Below is a small trained network, with its code and all its weights. Each question gives an input and a class and asks what happens when units are switched off, that is, made to give their printed mean instead of their output.

import numpy as np


def w(rows, s, z=0):
    codes = np.array(rows[::2]) - 128.0
    scale = np.full(codes.shape[1], s)
    scale[-1] = z or s
    return codes * scale


def norm(h):
    return h / np.sqrt((h * h).mean(-1, keepdims=True) + 1e-5)


def f(y):
    return y / 2 * (1 + np.tanh(0.7978845608 * (y + 0.044715 * y**3)))


def log_softmax(a):
    a = a - a.max(-1, keepdims=True)
    return a - np.log(np.exp(a).sum(-1, keepdims=True))


def net(x, mask):
    res = np.array(x, float).reshape(1, 2) / 4 @ E
    u = 0
    for l in range(2):
        y = f(norm(res) @ A[l][:, :-1].T + A[l][:, -1])
        res = res + np.where(mask[u : u + 9], y, B[l][:, -1]) @ B[l][:, :-1]
        u += 9
    return log_softmax(norm(res)[-1] @ U[:, :-1].T + U[:, -1])


A, B = {}, {}
E = w([
[160,156,88,109,140,228,77,155,131],'x0',
[190,162,198,130,7,159,156,144,142],'x1',
],0.017)
A[0] = w([
[76,140,49,77,132,100,208,161,194,25],'0.n1',
[167,116,125,220,137,130,92,95,103,1],'0.n2',
[159,106,5,159,107,218,105,135,76,82],'0.n3',
[111,91,126,109,211,112,82,91,119,91],'0.n4',
[155,122,224,134,53,199,137,112,130,161],'0.n5',
[64,100,95,82,202,92,152,95,24,141],'0.n6',
[79,32,123,113,101,186,163,140,141,143],'0.n7',
[60,133,170,83,128,1,136,94,143,27],'0.n8',
[95,144,112,130,93,95,67,143,84,51],'0.n9',
],0.0065,0.0037)
B[0] = w([
[116,97,138,125,194,254,143,101,127,125],'0.n1',
[188,121,173,132,134,121,136,105,79,106],'0.n2',
[146,67,159,139,105,95,120,6,199,201],'0.n3',
[91,158,203,122,81,200,221,159,101,185],'0.n4',
[83,149,41,144,119,50,135,135,82,255],'0.n5',
[118,199,164,72,79,193,234,142,135,231],'0.n6',
[71,115,149,88,86,104,95,144,150,132],'0.n7',
[201,69,130,155,141,187,54,85,198,208],'0.n8',
[109,102,180,139,111,138,89,138,108,112],'0.n9',
],0.0074,0.0067)
A[1] = w([
[90,67,150,122,204,72,158,91,96,126],'1.n1',
[123,109,178,137,143,97,110,93,160,179],'1.n2',
[127,190,80,151,83,97,132,221,74,103],'1.n3',
[145,135,205,177,69,101,153,178,136,26],'1.n4',
[128,78,124,151,142,24,126,82,92,203],'1.n5',
[107,115,98,73,194,139,81,142,97,127],'1.n6',
[58,81,7,180,113,72,93,105,113,81],'1.n7',
[69,124,101,129,187,120,144,168,44,3],'1.n8',
[157,154,81,118,132,168,17,164,94,115],'1.n9',
],0.013,0.0043)
B[1] = w([
[174,137,122,150,49,68,85,153,115,241],'1.n1',
[140,99,119,104,181,182,123,116,143,195],'1.n2',
[91,179,146,96,158,179,153,159,106,254],'1.n3',
[161,166,149,135,127,45,93,132,82,240],'1.n4',
[117,83,85,130,141,191,117,92,177,244],'1.n5',
[159,152,145,159,58,85,120,126,94,193],'1.n6',
[101,121,161,71,178,169,147,138,104,166],'1.n7',
[152,248,196,109,111,112,129,171,49,174],'1.n8',
[128,42,136,156,145,53,136,84,149,237],'1.n9',
],0.014,0.0072)
U = w([
[144,227,151,111,66,60,138,176,52,195],'0',
[183,39,130,164,87,72,102,74,178,208],'1',
[72,102,142,22,209,249,193,119,158,224],'2',
[115,123,99,157,171,124,140,202,145,8],'3',
[91,143,88,141,157,118,131,185,163,22],'4',
[77,102,79,176,150,131,145,211,133,1],'5',
[97,143,92,165,166,104,143,181,162,14],'6',
],0.017,0.0049)

Each question gives the input, the list of numbers given to net, and the class t.
The units are the neurons (one row each of A and B). Each row of codes is followed by its name. A weight is (code - 128) times the scale printed after its matrix; where a second scale follows, it is the last column's (A, B and U).
mask holds one flag per neuron, layer by layer. A switched-off neuron (its flag False) gives its mean, the last column of its row in B, instead of its output. The means were averaged over made-up inputs and are rounded, as every weight is.
A unit's drop is (log p(t) with every unit on - log p(t) with that unit switched off) / (log p(t) with every unit on - log p(t) with every unit switched off).
The circuit of an input: a set's keep is (log p(t) with only the set's units on - log p(t) with every unit switched off) / (log p(t) with every unit on - log p(t) with every unit switched off). Starting from the 12 units with the biggest drops (on a tie, the unit counted first), units are removed one at a time, each time the one whose removal leaves the highest keep (on an exact tie, the one counted first), for as long as the keep stays at least 0.8.
circuit, biggest first: the units of the circuit, biggest drop first
unit that matters most: the unit with the biggest drop
k most important neurons: the k neurons with the biggest drops, biggest first
k most important neurons of layer l: the k neurons of layer l with the biggest drops, biggest first
drop of u: that unit's drop, to one decimal
input [8,6], class 1: circuit, biggest first : 1.n9, 0.n6
input [-5,4], class 1: circuit, biggest first : 1.n5, 0.n6
input [-6,-8], class 0: circuit, biggest first : 1.n8
input [6,5], class 1: 4 most important neurons : 1.n9, 0.n6, 0.n4, 1.n8
input [-4,2], class 1: 2 most important neurons of layer 1 : 1.n3, 1.n4
input [0,-4], class 0: 2 most important neurons : 1.n8, 1.n5
input [3,-2], class 2: 2 most important neurons of layer 1 : 1.n1, 1.n9
input [-3,2], class 2: 2 most important neurons : 0.n6, 1.n7
input [4,2], class 1: 2 most important neurons : 1.n9, 0.n3
input [-1,3], class 2: 2 most important neurons : 0.n5, 0.n6
input [-3,1], class 2: 2 most important neurons : 0.n4, 0.n6
input [0,-3], class 2: 4 most important neurons : 0.n6, 0.n4, 0.n5, 1.n4
input [-6,-7], class 0: 3 most important neurons : 1.n1, 1.n8, 0.n3
input [6,-7], class 0: circuit, biggest first : 1.n6
input [-4,-4], class 0: 2 most important neurons : 0.n3, 1.n1
input [0,3], class 2: 3 most important neurons of layer 0 : 0.n5, 0.n6, 0.n4
input [-3,0], class 2: 2 most important neurons : 0.n8, 1.n2
input [3,0], class 2: 2 most important neurons : 0.n3, 1.n1
input [7,6], class 1: 2 most important neurons : 1.n9, 0.n6
input [-8,4], class 1: unit that matters most : 1.n5
input [4,-5], class 0: drop of 0.n8 : 0.1
input [-2,1], class 2: drop of 0.n6 : 0.2
input [-1,2], class 2: drop of 0.n5 : 0.3
